Each row is followed by its class; each block has classes of its own.
-25 -67 24 16 22 9 6 57 -33 -24 -2 -10 4 -65 42 42 -13 -1 -2 -48 -9 -46 -29 -10 56 53 -24 66 -20 -11 15 17 35
zagu
8 -45 6 5 -48 -31 9 -14 -35 -31 31 -10 -4 31 23 47 45 71 -14 -28 -35 22 -25 -12 -16 25 -36 -25 -31 -2 17 -27 6
lovul
10 -17 -2 -15 22 12 2 65 19 9 41 31 -18 10 -4 19 -20 -26 -20 -3 -25 18 -12 52 8 17 32 -3 -46 -89 -12 18 8
Zuz
-54 -49 10 27 -39 23 12 20 -23 -9 -11 -31 10 -20 23 30 -12 1 -16 -36 11 -12 -24 -19 31 32 -35 46 -34 -6 6 -11 9
vivaz
-32 -9 16 -5 36 15 -9 21 5 60 -16 -3 -18 -13 3 -23 7 -14 -14 44 -45 17 35 15 -27 -19 -9 -3 35 71 -4 -39 -38
lovul
10 -33 -27 -28 -9 6 8 56 -7 6 81 60 -39 16 0 26 -20 0 -7 -18 14 12 -8 67 -17 -9 16 20 -66 -64 22 -3 28
lovul
9 53 -16 -17 -10 -10 37 28 -79 -12 -1 22 -4 -36 17 -2 -28 16 -33 -15 8 -24 -50 36 15 -34 -16 23 37 55 1 27 29
vivaz
30 -31 -28 -39 -12 11 0 67 -17 8 22 39 -12 38 2 27 -1 4 -27 -21 -6 27 -15 61 7 -20 23 -6 -53 -42 -5 7 23
lomum
41 -12 -22 -17 -4 -2 6 34 21 8 -13 13 1 49 -7 26 -55 -26 -15 0 16 32 -28 52 6 7 33 16 -52 -81 0 2 2
puref
-51 -69 19 21 -20 9 -6 30 -23 -23 -13 -32 34 -45 32 18 -31 -10 -11 -23 11 -57 -42 -28 35 47 -32 59 -21 -13 14 -7 20
Zuz
-62 -53 -8 -32 -12 13 -7 -32 44 6 35 -32 -2 -20 15 -41 -38 -42 6 -46 -3 42 56 -18 -5 -7 11 -27 -16 2 -24 1 28
puref
24 4 21 -3 -60 -21 31 -31 -33 -39 -27 -93 57 58 22 28 32 54 -6 -23 -4 43 -34 -1 -10 21 -87 -65 4 61 -10 -25 -13
zagu
-2 5 20 15 13 14 -27 -23 31 76 -7 26 -52 -39 15 -20 24 -5 5 69 -14 22 19 7 -20 -17 35 0 4 35 12 -33 -17
vivaz
20 -4 -13 -35 -21 16 38 76 -35 7 13 7 3 50 -13 33 5 -4 -28 -42 -19 53 -8 66 17 4 9 5 -30 -28 -17 -13 14
vivaz
-77 -47 12 17 0 28 5 26 8 0 -9 -8 11 -55 35 17 -17 -13 -14 -10 30 -49 -26 -25 41 36 -45 54 -7 9 22 -19 12
lovul
16 -23 27 34 -55 -37 0 -49 4 -32 -11 -71 33 58 18 23 9 56 5 -4 -24 3 -38 -28 -35 30 -56 -51 -3 -7 21 -37 2
lovul
4 44 -27 -43 -11 -12 16 37 -63 -14 10 52 0 -38 20 3 -25 34 -22 -9 24 -41 -76 29 10 -36 6 27 24 58 35 33 41
lovul
-13 48 -23 -31 5 -17 12 15 -47 -15 11 36 -14 -48 -10 4 -37 29 -7 -17 8 -43 -57 13 11 -2 22 44 58 24 32 16 -2
gepim
-11 20 14 2 3 13 -9 -19 32 58 -36 -5 -30 16 1 -8 23 3 -7 49 -35 32 38 -13 -21 -14 8 -48 26 41 0 -39 -33
lovul
-7 37 15 18 24 17 -14 -11 7 64 -30 14 -34 -23 30 -47 33 -3 -19 82 -33 16 15 -24 -1 -34 6 -25 29 57 -20 -16 -17
vivaz
-43 -77 14 -7 46 -4 -43 -11 21 -10 29 -38 19 -62 27 -41 -49 -45 25 -7 5 -2 43 -26 -25 -5 4 -9 -27 5 3 45 38
puref
-52 -20 7 -69 33 8 -7 -2 62 -2 35 -52 12 -46 20 -53 -52 -53 28 -33 39 31 59 -6 -6 -15 -9 -37 4 12 -25 40 36
zagu
-76 -54 8 5 23 20 16 32 28 -9 17 -32 28 -69 35 14 -21 -22 3 -18 43 -23 -19 -18 42 41 -60 70 -6 -3 10 -14 14
beve
-10 -47 29 36 53 -2 20 48 -37 -16 -42 -26 19 -59 55 50 -11 -16 -2 -14 -1 -30 -19 4 46 48 -58 68 0 22 5 -8 35
puref
-3 18 15 0 -1 10 -16 1 6 73 -47 -12 -12 20 10 -11 20 8 -7 56 -45 26 17 0 -13 -8 12 -6 31 62 -12 -64 -29
gepim
25 20 14 31 -32 -1 -10 -13 -26 44 -43 -19 -33 51 14 -11 6 24 -23 53 -54 13 22 -20 -14 -14 5 -11 16 38 -28 -43 -25
zagu
-2 -25 26 14 -42 -52 -7 -68 24 -30 10 -83 30 21 36 33 39 80 3 2 -8 18 -40 -57 -14 36 -62 -46 16 -9 3 -42 11
beve
-54 45 -27 -57 -2 -3 21 7 -30 -30 20 53 5 -81 14 -37 -32 27 -1 -1 37 -51 -69 -15 15 -37 -7 32 41 27 24 30 14
Zuz
45 -44 15 17 -28 -58 -4 -49 -12 -10 10 -94 17 43 7 44 29 46 -4 -20 -20 11 -19 -9 -38 34 -65 -58 2 10 10 -40 5
lovul
-2 -6 -12 -34 8 22 -5 40 -12 25 56 70 -35 -19 8 14 -2 2 -18 27 14 7 -11 47 -1 -10 22 -14 -44 -51 3 17 -7
gepim
-9 -44 6 22 -56 -30 -6 -12 -13 -55 -19 -76 41 38 21 38 34 74 -3 -27 -26 18 -59 -49 -12 34 -57 -24 -27 14 30 -9 -5
lomum
3 49 -7 -27 22 -20 24 39 -86 -29 5 32 -4 -39 50 9 -45 50 -21 -4 11 -52 -89 20 24 -24 -13 44 44 40 12 37 25
zagu
-68 -38 20 1 60 2 4 26 16 14 10 -25 4 -114 59 40 -31 -11 -16 -10 35 -31 -31 17 37 31 -44 65 31 38 19 -9 17
beve
15 -24 8 17 -47 -47 -11 -19 -5 -47 -3 -54 21 57 32 36 32 89 -9 -9 -25 36 -36 -19 -27 5 -70 -53 -23 -21 19 -37 -2
zagu
-21 16 -10 -8 -36 -4 0 22 -64 -10 -15 19 10 -18 3 -1 -68 19 -40 1 19 -67 -64 27 -7 -29 -8 31 38 38 29 8 6
lovul
-4 27 25 -2 -5 14 7 3 10 51 -41 -21 0 33 3 -13 16 8 13 28 -37 40 15 10 -15 -15 12 -6 31 43 -6 -54 -3
vivaz
24 -4 17 6 -50 -25 16 -41 -32 -41 -18 -56 34 55 35 25 27 60 16 -7 -22 39 -34 -45 -17 29 -47 -54 -26 20 -2 -1 -18
gepim
16 43 5 -45 -11 -13 29 35 -77 -20 13 -7 19 0 11 -3 -49 18 -23 -15 6 -34 -52 33 17 -5 1 18 42 29 -23 34 33
zagu
-17 1 10 11 8 15 -20 -9 -2 50 -11 -28 -5 16 22 -49 6 -8 -10 59 -46 9 4 -38 -15 -8 14 -34 21 42 -10 -29 -30
Zuz
34 -38 38 37 -56 -42 0 -5 -31 -54 -19 -89 39 56 27 38 19 61 2 5 -33 31 -22 -42 -27 49 -56 -30 0 6 23 -29 -9
beve
-17 10 19 21 20 12 -27 -7 13 45 -35 -5 -10 -2 24 -28 1 4 -28 80 -35 -5 6 -10 -12 -19 8 -28 33 40 -6 -18 -29
lomum
-60 -40 -6 -60 45 -10 -10 -25 56 6 23 -18 1 -82 17 -38 -27 -39 21 -34 7 32 41 -8 -11 -12 7 -3 8 39 -2 12 2
Zuz
-64 -57 8 -60 13 -4 -27 -43 74 2 37 -35 7 -78 8 -43 -3 -28 17 -43 24 46 40 -13 -14 -11 -1 -47 -1 14 -2 21 13
vivaz
-31 -50 -7 -59 23 -12 -24 13 4 8 42 -10 -3 -70 22 -33 -52 -25 6 -26 8 10 33 22 -21 -28 22 5 -8 39 16 23 30
zagu
-10 -58 12 17 -42 -41 -29 -28 -1 -14 44 -83 19 4 34 45 36 70 -16 -26 -13 21 -37 -11 -27 20 -60 -40 -1 19 22 -40 28
beve
16 70 -42 -25 -14 -8 46 40 -67 -17 23 37 -13 -9 16 3 -12 40 -24 -21 13 -3 -90 40 17 -31 -9 21 28 36 35 13 17
vivaz
-18 -63 27 33 44 2 18 58 -52 -15 -18 -54 35 -33 52 50 -41 -12 -7 -34 -20 -32 -28 2 36 51 -35 66 11 23 13 -2 18
beve
-69 -56 3 -57 26 -2 -18 -4 81 5 24 -38 -1 -85 16 -39 -54 -60 11 -18 35 21 54 -6 -8 2 3 7 -7 17 -6 29 21
lomum
-56 -42 4 -64 39 11 -5 -53 71 13 65 -11 -8 -77 26 -49 -65 -67 28 -13 67 14 43 11 -26 -10 2 -34 -18 12 -7 47 6
lovul
-19 19 23 18 5 9 -6 -19 1 62 -27 4 -26 -4 43 -21 -17 4 -29 80 -41 10 4 2 -18 -12 -5 -21 27 41 -15 -47 -47
gepim
-8 -36 26 -56 10 6 -17 8 31 -9 23 -18 8 -41 24 -31 -38 -40 10 -28 9 32 32 22 -3 -1 22 -36 -19 15 -23 59 29
zagu
-11 45 -38 -26 -32 -10 17 40 -53 -32 -18 -2 11 -24 -1 -23 -30 19 -18 -41 -11 -32 -79 -21 16 -31 -11 18 30 50 13 45 21
Zuz
-3 -41 -31 -11 4 16 11 56 -11 13 37 38 -37 20 -12 43 -9 -5 -21 -19 -11 31 4 38 11 12 21 23 -53 -80 12 -21 -3
puref
-55 31 -22 -51 9 -5 11 46 -32 -19 16 45 -6 -89 16 -1 -52 18 -9 -10 44 -47 -66 21 10 -31 -9 65 26 27 30 28 21
Zuz
-33 -46 29 16 37 8 -2 41 -9 2 -8 -31 20 -64 42 41 -32 -22 -20 3 13 -19 -15 12 33 49 -15 57 5 23 9 8 6
beve
32 -12 1 -22 30 22 30 68 -5 20 25 38 -51 37 9 34 -3 -9 3 -3 -36 40 27 50 -3 -5 12 -18 -44 -69 -23 14 6
lomum
-71 -77 -4 32 16 8 -12 -13 37 7 4 -28 2 -87 41 29 -21 -17 -8 -23 22 -18 -26 -17 25 29 -46 49 -49 -5 23 -6 19
puref
-26 29 6 22 8 26 -25 -33 7 70 -10 38 -42 -35 21 -44 16 5 -18 84 -10 -6 6 -10 -11 -44 22 -25 27 40 10 -29 -24
vivaz
-5 -5 2 -8 -29 25 3 25 -25 42 12 -5 -6 -12 7 -33 10 -7 -6 39 -18 11 16 -6 -12 -15 5 -11 17 61 15 -25 1
beve
-36 -50 33 24 56 2 1 33 -28 -1 -6 -46 17 -52 68 20 -24 -9 14 -8 -3 -40 -21 -24 28 49 -51 47 10 24 7 -8 18
gepim
-16 39 -58 -41 0 -19 15 10 -28 4 38 66 -33 -85 11 5 -15 45 -9 -5 35 -57 -91 15 16 -38 14 62 18 34 55 19 39
lomum
4 -13 -26 -29 10 19 7 38 -6 5 42 60 -34 10 3 31 15 7 -17 -7 4 34 -14 18 29 13 45 -3 -50 -71 5 13 8
puref
-63 -41 -4 -64 38 -14 -33 19 60 -12 31 -47 6 -92 26 -40 -37 -42 21 -40 42 27 36 -4 -20 -22 -28 -15 5 39 10 31 37
Zuz

Next block, with new classes.
21 4 34 58 14 27 -16 -68 -13 -33 -9 -2 59 11 -26 16 19 5 70 15 -23 -1 -51 -15 -44 -33 -68 6 33 68 -16 -6 -2
rer
28 10 45 42 17 23 -17 -56 -3 -35 -19 7 70 -2 -33 17 23 13 66 9 -24 8 -41 -19 -54 -26 -58 -5 27 75 -21 -8 -11
sifis
-23 3 -42 23 -36 12 -5 -60 -64 2 -11 16 -5 48 -11 -11 33 -3 39 33 -53 4 -19 4 -57 -23 2 8 101 45 23 31 -11
gifar
-20 6 -54 28 -24 18 8 -56 -66 -3 -17 -1 -5 57 -15 0 38 -5 38 39 -53 2 -18 9 -50 -29 3 12 111 33 35 35 -12
fub
25 11 26 49 14 17 -7 -59 -22 -28 -26 7 62 5 -23 14 31 5 53 11 -22 2 -46 -14 -62 -36 -58 7 27 59 -11 -6 -1
Gubu
23 7 38 48 17 23 -22 -61 -5 -31 -10 2 65 6 -29 22 24 7 57 9 -15 -5 -50 -23 -46 -30 -62 8 25 75 -9 -9 5
rer
-18 7 -39 48 -22 18 13 -55 -65 -5 7 -11 4 55 -4 3 31 4 45 27 -61 -8 -8 7 -40 -10 -1 23 96 62 26 17 -24
rer
-30 -42 6 10 -5 24 -19 -68 -37 -36 -18 96 -19 -37 -35 -38 -12 35 61 26 -31 5 -30 -28 -12 -18 -36 -11 -10 19 15 -28 -17
zemo
30 5 35 54 30 34 -15 -65 -8 -38 -10 2 66 10 -31 24 15 13 72 11 -39 3 -48 -10 -44 -40 -71 2 33 66 -27 -9 -8
fub
-39 -37 20 20 -8 21 -15 -68 -26 -30 -20 103 -13 -52 -27 -32 -13 45 54 20 -32 13 -25 -32 -24 -35 -25 -19 -2 10 16 -24 -19
Tino
-13 7 -56 28 -33 15 -8 -60 -70 0 -28 33 4 44 -5 -2 35 -13 37 39 -48 3 -26 1 -65 -37 -1 15 108 44 29 32 -13
Gubu
30 11 50 38 21 22 -11 -62 -19 -29 -12 -3 62 8 -36 9 21 9 61 10 -21 11 -47 -18 -60 -26 -68 5 35 73 -16 -5 -7
zemo
36 8 38 48 14 20 -25 -49 -10 -21 -14 1 69 8 -22 20 22 3 44 8 -16 2 -48 -14 -53 -33 -64 3 28 69 -17 -9 3
Gubu
-8 5 -25 27 -22 22 9 -62 -62 -4 -1 12 8 43 -10 0 25 0 45 30 -63 7 -11 -3 -51 -15 -5 21 101 69 21 21 -22
zemo
-16 4 -51 26 -27 23 13 -59 -65 -7 -13 1 0 49 -10 9 34 0 41 42 -48 -3 -8 6 -47 -27 2 14 109 41 33 28 -17
fub
-28 -37 26 18 -12 17 -13 -61 -17 -28 -16 103 -6 -46 -25 -39 -13 42 48 23 -33 13 -33 -28 -33 -26 -18 -17 -1 6 16 -31 -18
Mit
-13 -3 -52 24 -37 17 -6 -69 -67 5 -22 16 0 47 -12 -7 29 -8 31 38 -47 -5 -12 -1 -54 -36 3 14 114 40 30 37 -5
Donev
-10 -1 -46 41 -36 24 -1 -55 -61 -4 -8 2 2 52 -2 6 27 -5 46 35 -53 -5 -1 9 -37 -18 6 8 102 52 20 27 -20
sifis
-11 6 -51 18 -36 18 -8 -64 -71 1 -23 15 -4 48 -11 -4 39 -10 43 29 -51 -3 -24 3 -55 -36 5 14 106 35 30 36 -10
Liko
-12 -4 -43 32 -32 21 6 -68 -61 2 -10 13 3 45 -10 -4 29 2 29 31 -52 -2 -3 2 -47 -23 0 13 109 52 26 28 -13
Donev
-13 4 -45 37 -31 17 6 -50 -67 -3 -3 -4 0 51 -6 3 29 4 44 35 -50 -3 4 11 -41 -12 5 9 98 51 22 21 -25
sifis
-34 -40 15 10 -18 24 -14 -72 -13 -35 -20 106 -23 -51 -23 -41 -17 36 55 30 -27 9 -20 -34 -22 -24 -28 -23 -8 12 9 -34 -19
batab
31 14 38 49 29 27 -22 -60 -10 -30 -7 4 68 6 -32 21 13 13 72 -4 -36 8 -54 -16 -51 -28 -68 1 29 75 -29 -4 -15
voki
-34 -37 13 26 -6 19 -11 -55 -27 -29 -21 104 -9 -44 -17 -42 -6 43 51 24 -35 19 -32 -29 -29 -26 -28 -15 -5 11 11 -29 -18
Gubu
-19 5 -45 26 -29 19 -10 -71 -71 1 -19 22 -1 43 -14 5 30 -8 43 32 -48 -1 -18 1 -55 -45 -1 7 113 42 30 36 -13
Tino
-27 -37 5 11 -5 22 -22 -60 -27 -41 -26 102 -12 -48 -35 -30 -6 41 62 26 -24 0 -23 -30 -13 -21 -28 -27 -20 16 11 -32 -21
sifis
-10 6 -39 35 -31 19 3 -50 -65 -4 -7 -7 5 49 -6 5 30 4 51 33 -50 -4 -1 10 -45 -13 3 11 97 53 19 22 -27
sifis
33 12 44 45 16 20 -18 -60 -13 -27 -9 5 68 9 -34 20 19 9 56 10 -19 0 -50 -13 -58 -32 -58 1 31 66 -12 -14 -6
Mit
-34 -30 17 17 -4 21 -2 -58 -16 -37 -23 91 -9 -49 -21 -33 -5 43 58 33 -32 19 -32 -25 -28 -28 -28 -14 5 9 14 -28 -21
fub
-36 -36 25 27 -8 20 -12 -63 -16 -35 -15 97 -10 -52 -24 -38 -9 43 61 27 -27 14 -40 -36 -23 -24 -32 -12 -7 17 11 -30 -19
rer
29 6 41 49 12 19 -15 -58 -10 -25 -6 3 67 11 -32 17 18 1 42 14 -20 5 -50 -9 -58 -32 -57 5 38 66 -9 -10 -3
Mit
30 6 48 51 21 28 -9 -73 -13 -35 -7 12 72 8 -31 20 17 15 76 4 -42 6 -52 -12 -60 -34 -62 1 38 72 -22 -16 -22
Mit
-20 5 -42 39 -32 21 5 -67 -65 -3 0 8 1 45 -5 6 28 -2 43 33 -53 0 -7 5 -52 -18 1 11 98 60 27 25 -25
gadus
31 8 39 43 17 28 -11 -77 -4 -39 -16 6 59 6 -33 15 18 4 71 11 -30 -1 -42 -15 -63 -37 -63 -3 28 69 -20 -14 -15
batab
-26 -40 -4 7 -6 23 -18 -69 -37 -36 -21 102 -17 -44 -35 -36 -6 42 55 18 -33 -2 -30 -27 -11 -29 -30 -18 -21 7 18 -29 -17
Liko
27 8 32 52 22 27 -17 -59 -21 -26 -16 13 71 6 -25 15 26 11 64 4 -33 8 -53 -14 -57 -37 -64 7 34 75 -26 -10 -15
Gubu
-13 4 -49 39 -24 18 7 -56 -68 0 -5 13 6 52 -1 0 34 1 33 27 -63 0 -8 8 -52 -19 0 17 100 54 23 21 -20
Gubu
33 6 40 54 20 29 -26 -56 -7 -31 -12 12 67 2 -32 18 14 13 67 8 -30 6 -45 -15 -43 -31 -65 -3 26 78 -29 -8 -12
sifis
28 3 38 49 17 22 -10 -69 -11 -32 -22 6 65 4 -33 15 21 13 60 11 -22 2 -45 -18 -55 -36 -62 3 28 65 -9 -7 0
Donev
-21 5 -54 29 -36 18 -11 -65 -67 1 -20 6 0 52 -9 -1 35 -15 52 41 -38 -6 -27 -1 -52 -33 4 19 111 44 31 34 -11
rer
-36 -38 2 24 -8 21 -17 -70 -29 -36 -20 92 -16 -45 -27 -30 -5 32 58 27 -25 -3 -38 -32 -12 -27 -30 -9 -13 19 16 -31 -20
rer
31 7 42 55 26 32 -25 -72 -10 -27 -6 14 69 2 -35 24 10 15 71 -2 -39 4 -49 -13 -40 -45 -69 0 29 79 -26 -10 -11
Tino
-42 -35 15 20 -13 12 -8 -52 -33 -29 -16 99 -24 -45 -26 -52 -10 51 52 27 -25 17 -28 -26 -23 -16 -26 -24 -12 8 14 -28 -20
gifar
-36 -35 16 11 -19 20 -5 -64 -19 -38 -27 103 -25 -52 -27 -42 -9 35 49 32 -18 9 -20 -39 -30 -24 -26 -20 -2 9 16 -29 -16
batab
-16 8 -47 15 -43 19 -6 -71 -59 0 -29 16 -7 47 -8 -1 35 -22 45 39 -39 -5 -17 -4 -64 -33 8 9 110 45 29 32 -15
batab
-37 -34 18 29 -13 17 -7 -60 -28 -26 -13 91 -18 -50 -23 -38 -11 43 55 27 -32 14 -28 -31 -28 -24 -18 -17 -11 9 14 -25 -21
gadus
26 5 36 62 21 32 -19 -65 -14 -28 -4 16 64 1 -32 18 12 12 68 6 -34 6 -52 -16 -42 -37 -66 0 24 78 -24 -7 -10
gadus
-31 -31 23 21 0 22 -6 -55 -11 -36 -20 96 -6 -48 -24 -40 -12 43 58 31 -43 25 -36 -27 -28 -31 -28 -21 5 8 10 -26 -23
fub
29 4 52 37 22 27 -13 -66 -13 -31 -7 2 65 7 -34 11 19 10 66 6 -32 9 -45 -20 -54 -26 -67 5 30 75 -20 -6 -3
zemo
-14 12 -44 32 -23 20 8 -56 -66 -2 0 -6 3 50 -5 6 29 -2 43 29 -55 0 -6 8 -52 -16 -2 17 106 54 24 29 -23
voki
-38 -38 -10 10 -3 24 -12 -63 -37 -38 -31 85 -21 -36 -30 -29 -3 36 61 31 -23 -1 -30 -25 -10 -32 -29 -18 -5 -4 20 -25 -14
fub
29 5 41 45 18 22 -15 -67 -9 -28 -17 6 66 5 -33 8 18 14 60 11 -25 6 -45 -15 -56 -36 -67 -1 34 66 -13 -6 1
Donev
-27 2 -46 19 -38 11 -2 -59 -69 6 -13 7 -9 51 -10 -14 38 -6 35 36 -46 3 -17 6 -58 -24 6 8 104 40 31 34 -9
gifar
22 5 37 52 19 26 -18 -65 -10 -33 -13 0 61 10 -34 16 24 9 67 10 -20 -3 -54 -20 -52 -34 -61 3 26 70 -9 -5 -5
rer
-17 6 -45 22 -37 17 0 -66 -59 -3 -16 15 -13 51 -11 -4 29 -10 38 32 -50 -5 -8 -3 -56 -22 4 8 102 45 28 26 -16
batab
29 12 40 39 13 24 -11 -69 -4 -34 -18 10 57 5 -31 19 21 1 58 11 -22 -2 -39 -24 -60 -33 -60 -3 27 74 -14 -11 -5
batab
-9 9 -48 17 -29 17 -6 -61 -73 4 -15 10 -3 53 -13 -7 41 -2 40 26 -54 -2 -17 4 -60 -33 8 12 105 37 30 33 -15
Liko
-15 2 -39 25 -36 23 8 -70 -54 -5 -9 9 -1 48 -3 6 31 -12 38 35 -50 -5 -1 -2 -56 -25 4 11 105 57 26 23 -18
batab
-9 9 -49 29 -26 17 10 -55 -78 -2 -3 6 0 51 -10 -3 33 8 42 24 -58 -3 -6 10 -44 -19 3 14 97 45 26 20 -25
Liko
-19 8 -49 30 -24 20 16 -56 -64 -7 -11 -7 2 54 -9 5 38 -1 41 37 -54 1 -10 12 -50 -21 1 16 111 43 30 28 -18
fub
22 8 36 41 13 17 -15 -62 -15 -29 -9 7 58 6 -32 8 21 12 62 12 -19 8 -49 -10 -53 -27 -66 -6 27 68 -20 -12 -6
gifar
-13 3 -42 29 -33 16 11 -63 -66 3 -13 3 3 46 -10 -4 35 3 31 32 -47 -3 -3 7 -53 -19 4 17 110 51 31 27 -17
Donev
34 13 50 45 22 18 -15 -63 -4 -31 -11 6 75 9 -36 19 20 9 56 5 -31 4 -54 -13 -67 -33 -57 1 30 70 -11 -13 -9
Mit
-16 -1 -38 30 -26 20 9 -60 -72 2 1 -4 -2 57 -5 -4 29 -1 45 26 -58 0 -3 7 -40 -8 4 20 98 53 23 22 -17
zemo
23 3 35 41 9 24 -14 -66 -21 -25 -8 5 55 5 -31 8 22 17 65 13 -21 5 -45 -6 -51 -31 -65 -3 29 67 -23 -7 -11
gifar
-13 8 -45 33 -21 23 13 -55 -63 -10 -8 0 6 49 -8 8 32 3 46 36 -61 -2 -10 12 -45 -23 -3 16 107 50 26 23 -24
fub
-20 5 -41 31 -29 18 -2 -64 -60 1 -10 7 2 51 -9 -1 35 -5 46 33 -52 -1 -25 -7 -50 -27 1 18 107 53 31 32 -11
rer
21 15 38 44 18 19 -16 -62 -10 -25 -10 12 68 -4 -34 16 21 8 50 7 -23 8 -46 -22 -60 -30 -54 -2 24 79 -14 -6 -8
gadus
29 4 38 52 27 27 -10 -68 -10 -34 -14 19 67 6 -30 12 28 16 60 4 -43 8 -49 -17 -65 -39 -65 1 30 70 -16 -9 -9
Gubu
21 6 42 54 13 24 -21 -57 -6 -27 -10 -4 60 8 -26 16 23 2 56 10 -18 -1 -54 -21 -43 -31 -65 8 34 73 -11 -4 5
rer
24 7 43 48 23 23 -13 -73 -13 -31 -12 7 63 0 -34 24 18 11 62 7 -30 1 -42 -12 -55 -47 -63 -5 24 62 -9 -9 -5
Tino
23 7 41 44 19 23 -15 -65 -14 -31 -11 8 62 6 -35 5 25 17 75 8 -34 8 -53 -6 -60 -34 -63 -3 26 69 -22 -9 -15
gifar
18 6 36 44 8 19 -16 -63 -14 -26 -13 -2 53 12 -28 3 22 9 66 13 -28 7 -50 -8 -57 -33 -59 -2 30 60 -15 -3 0
gifar
-18 5 -42 31 -32 21 -7 -67 -61 -2 -18 14 7 45 -6 4 35 -14 49 37 -47 -3 -30 -10 -53 -37 -2 18 113 53 26 35 -9
rer
-37 -36 18 28 -9 23 -11 -62 -23 -29 -9 99 -18 -49 -28 -43 -12 45 53 24 -34 16 -27 -30 -26 -23 -23 -21 -7 16 13 -26 -24
gadus
-18 1 -49 38 -36 24 -1 -63 -67 -2 -6 4 -1 51 -4 4 31 -6 50 38 -45 -11 -15 4 -39 -25 0 21 108 52 28 27 -16
rer
-31 -32 10 20 -8 21 -12 -59 -29 -30 -16 85 -19 -45 -21 -35 -13 39 56 25 -25 13 -27 -28 -24 -22 -30 -18 1 7 11 -19 -19
voki
19 11 38 38 15 17 -8 -70 -20 -30 -14 0 55 8 -33 3 28 15 72 15 -30 9 -50 -7 -69 -34 -63 -3 27 61 -17 -6 -11
gifar
-31 -25 20 19 -6 17 -1 -52 -23 -32 -17 77 -16 -47 -25 -40 -5 43 50 23 -28 14 -24 -26 -33 -18 -28 -14 0 8 18 -19 -18
voki
